Here is a tiny trained network, its code and every weight. The questions are about switching its units off for an input and a class, where a switched-off unit gives its printed mean instead of its output.

import numpy as np


def w(rows, s, z=0):
    codes = np.array(rows[::2]) - 128.0
    scale = np.full(codes.shape[1], s)
    scale[-1] = z or s
    return codes * scale


def f(y):
    return y / 2 * (1 + np.tanh(0.7978845608 * (y + 0.044715 * y**3)))


def log_softmax(a):
    a = a - a.max(-1, keepdims=True)
    return a - np.log(np.exp(a).sum(-1, keepdims=True))


def net(x, mask):
    res = np.array(x, float).reshape(1, 4) / 4 @ E
    y = f(res @ A[0][:, :-1].T + A[0][:, -1])
    res = res + np.where(mask, y, B[0][:, -1]) @ B[0][:, :-1]
    return log_softmax(res[-1] @ U[:, :-1].T + U[:, -1])


A, B = {}, {}
E = w([
[113,131,166,202,211,200,149,85,136,73,127],'x0',
[57,179,153,158,142,103,63,171,79,115,168],'x1',
[169,177,171,57,169,149,102,72,86,174,180],'x2',
[127,112,63,145,91,140,101,60,113,112,251],'x3',
],0.014)
A[0] = w([
[56,139,171,220,94,89,84,234,102,86,164,57],'neuron 0',
[213,9,68,159,103,164,173,157,212,122,99,25],'neuron 1',
[103,143,173,111,130,117,163,163,152,162,104,104],'neuron 2',
[171,142,156,175,152,117,148,185,110,153,81,160],'neuron 3',
[142,91,18,159,54,153,90,77,134,98,239,124],'neuron 4',
[152,104,79,64,16,44,125,147,120,207,140,114],'neuron 5',
[168,172,180,30,176,166,89,63,41,179,138,38],'neuron 6',
[245,74,115,85,73,188,209,52,206,150,92,5],'neuron 7',
[121,148,141,77,115,192,95,65,115,174,195,89],'neuron 8',
[76,177,179,151,84,138,52,212,75,108,134,20],'neuron 9',
[57,65,59,198,85,139,189,246,183,103,117,80],'neuron 10',
[139,110,182,186,192,217,155,97,147,12,167,158],'neuron 11',
[121,73,65,164,101,81,105,62,88,96,155,102],'neuron 12',
[57,92,35,204,55,83,103,142,187,31,54,61],'neuron 13',
[55,113,89,189,79,90,133,140,175,44,93,61],'neuron 14',
[140,180,236,73,142,155,111,86,118,217,90,58],'neuron 15',
[72,84,53,166,87,119,92,22,93,103,192,93],'neuron 16',
[115,148,159,114,67,132,158,91,78,79,103,78],'neuron 17',
[145,70,218,97,177,69,143,178,120,161,25,84],'neuron 18',
[86,89,160,158,192,236,161,63,134,70,112,103],'neuron 19',
[133,69,81,15,40,14,93,195,104,203,139,149],'neuron 20',
[126,159,229,129,158,103,122,199,163,154,37,147],'neuron 21',
[14,213,179,143,128,105,50,186,2,110,195,32],'neuron 22',
],0.0076,0.0025)
B[0] = w([
[193,91,58,118,200,172,154,151,116,206,159,202],'neuron 0',
[156,142,77,92,168,149,167,142,97,183,160,194],'neuron 1',
[146,61,146,123,111,160,91,147,147,63,90,156],'neuron 2',
[144,124,149,119,88,103,149,137,157,96,82,168],'neuron 3',
[143,31,163,110,40,203,146,178,131,39,39,230],'neuron 4',
[50,185,149,233,154,107,91,131,168,152,96,227],'neuron 5',
[125,148,104,71,149,88,184,2,77,109,196,204],'neuron 6',
[188,122,29,155,207,200,156,184,150,251,155,204],'neuron 7',
[137,132,159,63,105,125,143,110,73,76,148,186],'neuron 8',
[163,136,53,132,146,183,159,175,146,172,157,184],'neuron 9',
[136,135,154,83,137,69,156,46,72,109,190,211],'neuron 10',
[48,186,178,200,149,116,73,146,172,129,78,213],'neuron 11',
[152,74,165,105,94,145,116,154,116,96,74,178],'neuron 12',
[134,162,173,104,140,74,157,47,61,119,207,213],'neuron 13',
[167,155,155,92,144,52,125,38,89,107,199,188],'neuron 14',
[141,122,157,95,108,89,172,73,77,83,163,183],'neuron 15',
[135,70,148,128,83,175,124,177,114,81,49,209],'neuron 16',
[143,133,114,145,106,139,106,101,132,134,134,125],'neuron 17',
[132,67,148,125,47,146,142,161,116,123,94,204],'neuron 18',
[62,177,133,196,196,92,33,133,190,109,119,200],'neuron 19',
[46,208,174,197,177,115,45,90,192,119,121,252],'neuron 20',
[144,89,191,119,47,169,175,178,130,66,23,210],'neuron 21',
[186,117,70,179,141,183,170,161,157,219,142,232],'neuron 22',
],0.0078,0.017)
U = w([
[9,181,157,193,152,113,73,140,191,121,100,191],'0',
[150,76,159,108,32,153,137,183,108,73,65,217],'1',
[148,147,145,75,134,96,149,73,45,108,168,104],'2',
[204,125,36,138,172,165,149,186,136,211,131,5],'3',
],0.014,0.0017)

Each question gives the input, the list of numbers given to net, and the class t.
The units are the neurons (one row each of A and B). Each row of codes is followed by its name. A weight is (code - 128) times the scale printed after its matrix; where a second scale follows, it is the last column's (A, B and U).
mask holds one flag per neuron, in row order. A switched-off neuron (its flag False) gives its mean, the last column of its row in B, instead of its output. The means were averaged over made-up inputs and are rounded, as every weight is.
A unit's drop is (log p(t) with every unit on - log p(t) with that unit switched off) / (log p(t) with every unit on - log p(t) with every unit switched off).
The circuit of an input: a set's keep is (log p(t) with only the set's units on - log p(t) with every unit switched off) / (log p(t) with every unit on - log p(t) with every unit switched off). Starting from the 12 units with the biggest drops (on a tie, the unit counted first), units are removed one at a time, each time the one whose removal leaves the highest keep (on an exact tie, the one counted first), for as long as the keep stays at least 0.8.
units of the circuit, in order: the units of the circuit, biggest drop first
top k neurons: the k neurons with the biggest drops, biggest first
drop of u: that unit's drop, to one decimal
input [-6,7,4,1], class 3: units of the circuit, in order -> [neuron 22]
input [7,8,2,-7], class 3: top 3 neurons -> [neuron 22; neuron 0; neuron 20]
input [-1,4,5,-4], class 2: top 2 neurons -> [neuron 6; neuron 4]
input [-5,-5,-6,-4], class 2: units of the circuit, in order -> [neuron 10; neuron 13]
input [-6,-7,2,-6], class 3: top 2 neurons -> [neuron 7; neuron 11]
input [6,7,7,-5], class 2: top 4 neurons -> [neuron 6; neuron 15; neuron 20; neuron 7]
input [7,-8,-8,7], class 2: top 2 neurons -> [neuron 13; neuron 10]
input [1,-8,-7,-4], class 3: top 3 neurons -> [neuron 7; neuron 1; neuron 6]
input [7,-7,2,5], class 0: top 3 neurons -> [neuron 11; neuron 19; neuron 22]
input [-5,6,0,2], class 3: top 2 neurons -> [neuron 22; neuron 0]
input [-6,-7,7,-5], class 2: top 2 neurons -> [neuron 15; neuron 6]
input [6,7,-4,-7], class 1: top 3 neurons -> [neuron 21; neuron 20; neuron 7]
input [5,-3,-2,-7], class 1: top 4 neurons -> [neuron 21; neuron 20; neuron 18; neuron 5]
input [-1,0,6,-6], class 1: units of the circuit, in order -> [neuron 21]
input [-7,7,7,4], class 0: drop of neuron 1 -> 0.1
input [1,1,-7,-8], class 1: drop of neuron 21 -> 4.6
input [-4,3,-6,-4], class 2: drop of neuron 17 -> 0.0
